Here is a tiny trained network, its code and every weight. The questions are about switching its units off for an input and a target symbol, where a switched-off unit gives its printed mean instead of its output.

import numpy as np


def w(rows, s, z=0):
    codes = np.array(rows[::2]) - 128.0
    scale = np.full(codes.shape[1], s)
    scale[-1] = z or s
    return codes * scale


def f(y):
    return y / 2 * (1 + np.tanh(0.7978845608 * (y + 0.044715 * y**3)))


def softmax(a):
    e = np.exp(a - a.max(-1, keepdims=True))
    return e / e.sum(-1, keepdims=True)


def log_softmax(a):
    a = a - a.max(-1, keepdims=True)
    return a - np.log(np.exp(a).sum(-1, keepdims=True))


def net(x, mask):
    ids = ['ΓΔΛΞΦΨαβηθμπστω'.index(c) for c in x.split()]
    T = len(ids)
    res = E[ids] + P[:T]
    u = 0
    for l in range(3):
        q, k, v = (res @ M[l].T for M in (Q, K, V))
        z = softmax(np.where(np.tri(T) > 0, q @ k.T / 2**0.5, -1e9)) @ v
        res = res + np.where(mask[u], z, O[l][:, -1]) @ O[l][:, :-1]
        u += 1
        y = f(res @ A[l][:, :-1].T + A[l][:, -1])
        res = res + np.where(mask[u : u + 4], y, B[l][:, -1]) @ B[l][:, :-1]
        u += 4
    return log_softmax(res[-1] @ U[:, :-1].T + U[:, -1])


Q, K, V, O, A, B = {}, {}, {}, {}, {}, {}
E = w([
[161,121,126],'Γ',
[133,187,183],'Δ',
[152,145,151],'Λ',
[188,110,91],'Ξ',
[185,121,99],'Φ',
[204,125,59],'Ψ',
[184,75,76],'α',
[122,229,207],'β',
[128,114,157],'η',
[135,168,175],'θ',
[135,100,148],'μ',
[131,179,181],'π',
[138,51,122],'σ',
[169,249,33],'τ',
[125,107,151],'ω',
],0.015)
P = w([
[100,142,74],'0',
[148,106,134],'1',
[160,210,169],'2',
[124,133,115],'3',
[141,61,136],'4',
[164,230,177],'5',
[128,135,115],'6',
[141,58,134],'7',
[168,248,182],'8',
[133,132,115],'9',
[145,58,133],'10',
[171,253,184],'11',
[134,126,116],'12',
],0.02)
Q[0] = w([
[189,168,175],'0.h0',
[5,200,28],'0.h0',
],0.015)
K[0] = w([
[97,115,106],'0.h0',
[184,145,254],'0.h0',
],0.021)
V[0] = w([
[135,119,86],'0.h0',
[255,153,217],'0.h0',
],0.0072)
O[0] = w([
[140,54,143,193],'0.h0',
[2,184,66,3],'0.h0',
],0.0083,0.0054)
A[0] = w([
[169,135,240,2],'0.n0',
[63,116,129,216],'0.n1',
[231,144,11,112],'0.n2',
[215,178,138,29],'0.n3',
],0.011,0.0096)
B[0] = w([
[79,70,57,204],'0.n0',
[244,28,159,142],'0.n1',
[36,139,152,253],'0.n2',
[165,71,46,204],'0.n3',
],0.011,0.0061)
Q[1] = w([
[148,53,12],'1.h0',
[252,46,250],'1.h0',
],0.0035)
K[1] = w([
[89,94,103],'1.h0',
[251,164,117],'1.h0',
],0.011)
V[1] = w([
[2,26,122],'1.h0',
[65,32,180],'1.h0',
],0.0097)
O[1] = w([
[3,172,176,198],'1.h0',
[150,69,73,255],'1.h0',
],0.0071,0.0046)
A[1] = w([
[183,221,94,181],'1.n0',
[135,254,128,2],'1.n1',
[211,86,130,218],'1.n2',
[150,145,202,113],'1.n3',
],0.012,0.0047)
B[1] = w([
[195,201,254,142],'1.n0',
[163,4,30,134],'1.n1',
[52,163,123,253],'1.n2',
[216,72,62,130],'1.n3',
],0.0079,0.014)
Q[2] = w([
[120,148,3],'2.h0',
[182,177,177],'2.h0',
],0.013)
K[2] = w([
[2,158,127],'2.h0',
[152,121,242],'2.h0',
],0.0069)
V[2] = w([
[109,8,210],'2.h0',
[201,62,163],'2.h0',
],0.013)
O[2] = w([
[154,234,4,255],'2.h0',
[198,112,115,74],'2.h0',
],0.012,0.0065)
A[2] = w([
[255,129,55,1],'2.n0',
[235,120,138,36],'2.n1',
[178,113,93,142],'2.n2',
[93,68,34,18],'2.n3',
],0.0099,0.0057)
B[2] = w([
[152,43,185,229],'2.n0',
[60,44,118,140],'2.n1',
[254,71,237,193],'2.n2',
[111,10,197,254],'2.n3',
],0.0083,0.0064)
U = w([
[162,152,120,133],'Γ',
[157,129,203,138],'Δ',
[172,175,178,242],'Λ',
[122,172,101,222],'Ξ',
[135,187,127,217],'Φ',
[102,130,128,68],'Ψ',
[98,67,14,86],'α',
[149,76,174,6],'β',
[175,122,110,178],'η',
[155,129,172,168],'θ',
[167,104,96,133],'μ',
[152,118,172,142],'π',
[133,4,46,135],'σ',
[96,71,171,2],'τ',
[153,80,99,88],'ω',
],0.014,0.0083)

Each question gives the input, a string of symbols that net reads in full, and the target symbol t.
The units are the heads (2 rows each of Q, K, V and O) and the neurons (one row each of A and B). Each row of codes is followed by its name. A weight is (code - 128) times the scale printed after its matrix; where a second scale follows, it is the last column's (O, A, B and U).
mask holds one flag per unit, layer by layer, with each layer's heads first. A switched-off unit (its flag False) gives its mean, the last column of its rows in O or B, instead of its output. The means were averaged over made-up inputs and are rounded, as every weight is.
A unit's drop is (log p(t) with every unit on - log p(t) with that unit switched off) / (log p(t) with every unit on - log p(t) with every unit switched off).
The circuit of an input: a set's keep is (log p(t) with only the set's units on - log p(t) with every unit switched off) / (log p(t) with every unit on - log p(t) with every unit switched off). Starting from the 12 units with the biggest drops (on a tie, the unit counted first), units are removed one at a time, each time the one whose removal leaves the highest keep (on an exact tie, the one counted first), for as long as the keep stays at least 0.8.
units of the circuit, in order: the units of the circuit, biggest drop first
most important unit: the unit with the biggest drop
top k neurons: the k neurons with the biggest drops, biggest first
top k neurons in layer l: the k neurons of layer l with the biggest drops, biggest first
input σ Ξ α α ω Ξ μ σ Λ τ Φ Λ, target σ: top neuron => [0.n0]
input Ψ α η α σ Φ Ψ τ, target τ: units of the circuit, in order => [2.h0, 0.h0]
input Δ σ π θ μ α Ξ θ σ α Φ σ, target Δ: units of the circuit, in order => [2.h0, 1.n0, 1.h0]
input σ σ π τ σ α σ Λ σ π Δ σ, target σ: top 2 neurons => [0.n0, 0.n1]
input α Δ τ Ξ σ τ σ Ξ Ψ, target α: top 3 neurons in layer 1 => [1.n0, 1.n1, 1.n2]
input Ξ η σ σ β η, target Ξ: top 3 neurons => [0.n0, 0.n2, 0.n3]
input σ σ α τ σ α, target σ: top 2 neurons => [0.n3, 1.n1]
input σ Ξ α Φ σ σ Ξ σ Γ Λ Ξ σ, target σ: units of the circuit, in order => [0.n0, 0.h0, 0.n3]
input τ σ σ Ξ σ Ξ Λ α α σ α σ, target τ: units of the circuit, in order => [2.h0, 0.n2, 0.n0, 0.n3]
input σ η Ξ ω Ψ σ Δ τ α α σ Δ, target σ: top 3 neurons => [0.n0, 0.n3, 1.n2]
input η σ τ σ σ Λ Λ τ σ τ σ μ Δ, target Δ: top 3 neurons => [1.n0, 1.n2, 0.n2]
input α Ξ Φ σ α Λ Δ α Ψ Φ Γ π, target α: units of the circuit, in order => [0.n0, 0.n3]
input Δ α Λ, target Δ: units of the circuit, in order => [1.n0, 2.h0]
input Δ θ Λ, target Δ: units of the circuit, in order => [2.h0, 1.n0]
input α Ξ Ξ, target α: most important unit => 0.n2
input Ξ σ Φ Ξ α ω, target Ξ: top 2 neurons => [0.n0, 0.n2]
input σ Γ Ξ Ξ η ω Γ Λ α σ Φ θ, target σ: units of the circuit, in order => [0.n0, 0.n3]
input β μ Ξ Ψ Ξ σ Λ Φ Ξ, target β: top 3 neurons in layer 1 => [1.n0, 1.n1, 1.n2]
input Ξ σ σ, target Ξ: top 4 neurons => [0.n0, 0.n2, 1.n0, 2.n0]
input Ξ σ α Ξ Λ Φ Γ Φ α σ α Ξ, target Ξ: top 4 neurons => [0.n2, 0.n3, 0.n0, 1.n0]
